Two labels a row:
[ 12.4  17.1  18.7   5.7  -6.9   6.6  11.8 -10.4   0.4  -4.8  30.8  25.2
  16.1 -10.7  -3.5 -26.6 -29.6   7.6  42.0 -10.0 -15.2 -13.7  15.4   4.3
  13.2  41.1] : q280 q201
[ 14.3   9.3  12.4  -5.3   0.8  16.9  -4.2  -7.4  -4.4  -9.9  24.0  48.3
   0.2  -7.0  -2.9 -13.6 -32.9  12.9  53.4 -15.2   3.3 -11.4  -6.8   3.6
  10.2  34.9] : q280 q201
[-13.6   0.3   8.1   1.3  -9.1 -20.6   0.0  16.7 -22.9   7.5  -4.8  12.3
   9.5  -7.3 -51.2 -36.8 -24.8  10.2  -6.2  15.0  -3.7  -9.6  11.2  10.8
  20.6  21.4] : q63 q201
[  6.8  23.0  28.1 -11.1  -3.1   6.1   7.6  -7.6 -30.4 -26.8  11.1 -18.3
   8.8  -3.6 -19.4  -4.4 -15.9   9.6  60.4   5.8 -31.1  -4.1  14.0  20.6
  24.7  13.0] : q280 q35
[ -1.4   7.9  29.1  11.1  -9.7   2.4   6.8  -3.3  -4.9 -12.9  -1.2   1.4
  -7.0  -8.4 -18.1   4.3   2.6  12.6  29.7   4.1 -39.2  -1.1   8.8   2.3
  13.8 -31.7] : q63 q201
[ -4.7  28.2  24.1  -6.8  -5.3   0.9 -16.8  19.6 -36.9  -1.6  16.2  -7.6
  -1.5  -2.6 -46.7 -25.8 -22.6   1.6  53.0  19.3 -43.3  -4.4  29.9   2.6
  33.1  25.2] : q63 q35
[ 20.8  24.6  16.6 -28.0  15.4  30.4   0.9  -5.8 -18.9  -7.6  22.7  -4.7
  12.3   2.5   7.5 -13.0  -6.2   3.2  42.6 -19.7 -41.2  -6.8  13.8  -2.3
   3.8  18.6] : q280 q35
[  6.9  15.5 -24.4  -3.5   8.5 -17.2 -26.4 -21.7 -29.4  29.7   1.0 -26.6
  17.7   0.1 -23.6  -5.6 -21.3 -15.7  12.4  -8.3  12.2  -5.7 -14.7  -4.1
   0.0   5.4] : q415 q35
[ 16.6  17.5   0.8 -20.2   8.8   8.9  -1.1   3.3 -23.7 -59.5  11.9 -23.5
   9.7  23.6 -14.2 -15.4 -24.9   7.1  34.7  -7.8 -22.1  -2.7   0.0   5.2
  10.1   8.0] : q280 q35
[  2.9  33.5  13.6 -15.2  12.6   5.4  -5.0   7.9 -14.6   9.0   6.3 -48.5
  13.0   1.8 -31.6   6.8  -2.5  -3.2   7.0 -25.2 -27.9  -1.3 -11.3  -5.4
  14.0  14.3] : q415 q35
[  4.7  22.7  44.1 -37.3   0.3   2.9  -4.4  10.2 -47.4   1.7  32.3  -9.7
  16.9   7.8 -28.0  -9.2   0.3   4.0  37.1 -14.5 -74.9  -8.7  13.6   5.9
  43.0  21.1] : q63 q35
[  8.3  23.8  10.2 -17.2  -3.0  18.9  -6.5   6.5  -4.5  13.4  34.6 -36.8
  16.9  -5.9 -23.2  10.3   5.4 -18.4  24.1 -35.8 -26.3 -14.4   4.2  -5.1
  21.7   1.2] : q415 q35
[  2.2  18.4  -1.4  -2.1 -19.2   6.1 -17.0  -6.1  -4.9  15.9   7.8 -61.2
  10.1   9.5 -39.5   4.9   1.6 -31.8  -6.0 -19.3  23.0 -14.7  31.2  -5.0
  41.4   3.4] : q415 q35
[ -1.6  18.4  13.9   0.0  -1.2  -0.9  -5.3 -10.4 -34.4   9.6   6.6 -21.2
   7.9  -1.3 -37.9  -8.1  -6.2   2.6  20.8   4.3 -42.7   1.3   0.0   8.4
  20.8  12.3] : q63 q35
[ 10.2  20.1  -3.5 -18.7  -6.0  23.9  -3.1  -8.5 -24.7 -12.6  20.3 -13.7
   0.7   6.1  -6.4 -19.7  -4.8  -1.4  34.7   0.3 -27.2   1.6   7.2   5.8
  10.4  22.8] : q280 q35
[  7.7  23.9  14.6   3.0  -5.4  10.9  -8.1 -12.8 -36.1 -10.6   9.3 -19.0
  -1.1   1.9 -15.0  -7.4 -22.0   7.1  39.6  -8.8  -3.7  -9.9 -26.6  -2.5
  14.6  25.6] : q280 q35
[  5.0  14.4  19.2  21.6 -14.6  -1.3  17.6 -10.2  -4.2   9.2  17.6  29.6
   0.7  -7.9   9.3  -2.2  -4.3   3.7   7.2  12.4 -20.6  -2.1  17.7  14.4
  19.5  13.3] : q63 q35
